Here is a tiny trained network, its code and every weight. The questions are about switching its units off for an input and a target symbol, where a switched-off unit gives its printed mean instead of its output.

import numpy as np


def w(rows, s, z=0):
    codes = np.array(rows[::2]) - 128.0
    scale = np.full(codes.shape[1], s)
    scale[-1] = z or s
    return codes * scale


def norm(h):
    return h / np.sqrt((h * h).mean(-1, keepdims=True) + 1e-5)


def f(y):
    return np.maximum(y, 0)


def softmax(a):
    e = np.exp(a - a.max(-1, keepdims=True))
    return e / e.sum(-1, keepdims=True)


def log_softmax(a):
    a = a - a.max(-1, keepdims=True)
    return a - np.log(np.exp(a).sum(-1, keepdims=True))


def net(x, mask):
    ids = ['αβγδεζηθλμξστψω'.index(c) for c in x.split()]
    T = len(ids)
    res = E[ids] + P[:T]
    u = 0
    for l in range(3):
        q, k, v = (norm(res) @ M[l].T for M in (Q, K, V))
        z = softmax(np.where(np.tri(T) > 0, q @ k.T / 3**0.5, -1e9)) @ v
        res = res + np.where(mask[u], z, O[l][:, -1]) @ O[l][:, :-1]
        u += 1
        y = f(norm(res) @ A[l][:, :-1].T + A[l][:, -1])
        res = res + np.where(mask[u : u + 12], y, B[l][:, -1]) @ B[l][:, :-1]
        u += 12
    return log_softmax(norm(res)[-1] @ U[:, :-1].T + U[:, -1])


Q, K, V, O, A, B = {}, {}, {}, {}, {}, {}
E = w([
[124,117,84],'α',
[131,137,206],'β',
[130,146,211],'γ',
[113,252,30],'δ',
[123,108,83],'ε',
[173,106,168],'ζ',
[59,161,164],'η',
[128,135,204],'θ',
[131,109,141],'λ',
[112,120,90],'μ',
[124,112,82],'ξ',
[123,137,212],'σ',
[109,104,83],'τ',
[187,95,101],'ψ',
[115,111,84],'ω',
],0.0026)
P = w([
[125,141,91],'0',
[108,88,122],'1',
[99,34,148],'2',
[144,230,102],'3',
[252,184,231],'4',
[76,80,68],'5',
],0.0027)
Q[0] = w([
[137,148,131],'0.h1',
[142,247,58],'0.h1',
[164,151,179],'0.h1',
],0.013)
K[0] = w([
[140,139,127],'0.h1',
[118,248,109],'0.h1',
[190,154,127],'0.h1',
],0.014)
V[0] = w([
[114,102,37],'0.h1',
[164,104,6],'0.h1',
[104,160,144],'0.h1',
],0.0015)
O[0] = w([
[93,129,74,199],'0.h1',
[82,104,6,254],'0.h1',
[153,159,108,55],'0.h1',
],0.0019,0.00025)
A[0] = w([
[43,153,193,115],'0.n1',
[1,175,221,121],'0.n2',
[97,209,174,65],'0.n3',
[83,71,198,8],'0.n4',
[184,129,233,152],'0.n5',
[171,131,194,99],'0.n6',
[166,145,182,42],'0.n7',
[160,140,165,69],'0.n8',
[127,127,128,117],'0.n9',
[122,144,137,5],'0.n10',
[101,49,167,102],'0.n11',
[129,129,128,118],'0.n12',
],0.0032,0.0012)
B[0] = w([
[197,105,128,183],'0.n1',
[254,99,125,209],'0.n2',
[136,127,63,163],'0.n3',
[69,23,127,176],'0.n4',
[52,172,166,248],'0.n5',
[96,169,166,194],'0.n6',
[125,178,174,166],'0.n7',
[128,155,159,158],'0.n8',
[128,129,124,128],'0.n9',
[106,114,137,128],'0.n10',
[50,30,144,207],'0.n11',
[127,127,127,128],'0.n12',
],0.0065,0.0017)
Q[1] = w([
[110,227,173],'1.h1',
[90,5,77],'1.h1',
[136,8,26],'1.h1',
],0.011)
K[1] = w([
[117,38,131],'1.h1',
[111,232,100],'1.h1',
[175,246,81],'1.h1',
],0.011)
V[1] = w([
[10,205,46],'1.h1',
[2,129,154],'1.h1',
[163,94,31],'1.h1',
],0.012)
O[1] = w([
[33,152,252,105],'1.h1',
[12,132,133,83],'1.h1',
[170,216,160,251],'1.h1',
],0.013,0.0029)
A[1] = w([
[201,170,195,46],'1.n1',
[123,132,178,83],'1.n2',
[129,9,169,74],'1.n3',
[229,142,218,6],'1.n4',
[118,135,199,53],'1.n5',
[128,128,128,124],'1.n6',
[118,161,254,10],'1.n7',
[128,128,129,122],'1.n8',
[192,134,188,62],'1.n9',
[128,128,129,119],'1.n10',
[216,138,153,89],'1.n11',
[156,101,120,106],'1.n12',
],0.0059,0.0023)
B[1] = w([
[42,158,92,235],'1.n1',
[160,96,147,170],'1.n2',
[113,211,37,182],'1.n3',
[36,167,48,231],'1.n4',
[151,79,151,184],'1.n5',
[127,129,127,128],'1.n6',
[252,44,197,250],'1.n7',
[128,128,128,128],'1.n8',
[69,166,83,199],'1.n9',
[128,129,128,128],'1.n10',
[156,136,55,234],'1.n11',
[148,118,123,163],'1.n12',
],0.015,0.0021)
Q[2] = w([
[221,2,125],'2.h1',
[39,239,164],'2.h1',
[117,62,231],'2.h1',
],0.009)
K[2] = w([
[202,7,136],'2.h1',
[70,240,167],'2.h1',
[192,105,254],'2.h1',
],0.0085)
V[2] = w([
[98,4,184],'2.h1',
[249,115,38],'2.h1',
[44,145,154],'2.h1',
],0.0028)
O[2] = w([
[232,113,72,8],'2.h1',
[4,175,53,204],'2.h1',
[173,126,218,104],'2.h1',
],0.0031,0.0013)
A[2] = w([
[69,104,165,116],'2.n1',
[171,111,141,88],'2.n2',
[208,102,153,74],'2.n3',
[128,127,128,116],'2.n4',
[128,111,79,56],'2.n5',
[128,128,128,124],'2.n6',
[128,128,128,122],'2.n7',
[128,128,127,119],'2.n8',
[186,180,96,170],'2.n9',
[128,127,128,120],'2.n10',
[98,202,233,62],'2.n11',
[136,254,156,5],'2.n12',
],0.0091,0.0023)
B[2] = w([
[82,93,170,196],'2.n1',
[136,153,188,143],'2.n2',
[145,165,245,161],'2.n3',
[126,125,125,128],'2.n4',
[130,74,105,181],'2.n5',
[129,128,128,128],'2.n6',
[127,127,126,128],'2.n7',
[127,126,124,128],'2.n8',
[71,184,174,253],'2.n9',
[127,127,126,128],'2.n10',
[253,47,230,243],'2.n11',
[14,204,89,225],'2.n12',
],0.016,0.0038)
U = w([
[140,102,100,87],'α',
[130,127,127,1],'β',
[149,127,155,140],'γ',
[29,73,150,156],'δ',
[151,136,159,123],'ε',
[90,247,114,157],'ζ',
[147,123,157,126],'η',
[139,101,96,75],'θ',
[145,126,159,180],'λ',
[251,178,82,132],'μ',
[131,78,87,150],'ξ',
[153,70,75,154],'σ',
[144,129,149,108],'τ',
[144,122,155,167],'ψ',
[86,97,148,80],'ω',
],0.011,0.0042)

Each question gives the input, a string of symbols that net reads in full, and the target symbol t.
The units are the heads (3 rows each of Q, K, V and O) and the neurons (one row each of A and B). Each row of codes is followed by its name. A weight is (code - 128) times the scale printed after its matrix; where a second scale follows, it is the last column's (O, A, B and U).
mask holds one flag per unit, layer by layer, with each layer's heads first. A switched-off unit (its flag False) gives its mean, the last column of its rows in O or B, instead of its output. The means were averaged over made-up inputs and are rounded, as every weight is.
A unit's drop is (log p(t) with every unit on - log p(t) with that unit switched off) / (log p(t) with every unit on - log p(t) with every unit switched off).
The circuit of an input: a set's keep is (log p(t) with only the set's units on - log p(t) with every unit switched off) / (log p(t) with every unit on - log p(t) with every unit switched off). Starting from the 12 units with the biggest drops (on a tie, the unit counted first), units are removed one at a time, each time the one whose removal leaves the highest keep (on an exact tie, the one counted first), for as long as the keep stays at least 0.8.
units of the circuit, in order: the units of the circuit, biggest drop first
most important unit: the unit with the biggest drop
top k neurons: the k neurons with the biggest drops, biggest first
top k neurons in layer l: the k neurons of layer l with the biggest drops, biggest first
input τ ψ η ψ η, target μ: units of the circuit, in order : (1.h1)
input τ β σ ψ ψ θ, target ζ: top 2 neurons : (0.n5 0.n2)
input ζ λ η, target δ: units of the circuit, in order : (0.n2 1.h1)
input α ψ ω ζ ψ ε, target δ: units of the circuit, in order : (1.h1 0.n2)
input η ψ λ, target μ: units of the circuit, in order : (1.h1 0.n2)
input ζ ζ ξ ξ, target δ: top 2 neurons : (0.n2 0.n11)
input σ α ζ ψ λ β, target ζ: top 2 neurons in layer 0 : (0.n5 0.n2)
input ζ ζ ψ, target δ: top 2 neurons : (0.n2 0.n1)
input μ ζ ψ ω, target δ: units of the circuit, in order : (1.h1 0.n2 0.n1)
input ω β β η ξ ω, target μ: units of the circuit, in order : (0.n2 1.h1 0.n5)
input α ψ τ ζ ψ α, target δ: units of the circuit, in order : (1.h1 0.n2)
input ζ α ξ, target δ: units of the circuit, in order : (0.n2 1.h1)
input σ ζ ε λ, target δ: top 2 neurons : (0.n2 0.n3)
input ψ τ α, target ζ: most important unit : 0.n5
input μ ω η λ σ, target μ: top 3 neurons : (0.n2 0.n1 2.n12)
input σ σ ψ ψ θ, target ζ: top 2 neurons : (0.n5 0.n6)
input γ η ξ ψ, target μ: top 2 neurons : (0.n5 0.n2)
input η μ η ε ζ, target μ: top 3 neurons : (0.n2 0.n1 2.n12)
input α λ ψ λ ξ, target ζ: top 2 neurons : (0.n5 0.n6)
input β θ η α ξ, target μ: top 2 neurons : (0.n2 0.n1)
input ψ γ ζ ψ ζ σ, target ζ: top 2 neurons : (0.n5 0.n2)
input ε σ ζ ζ ζ μ, target δ: most important unit : 1.h1
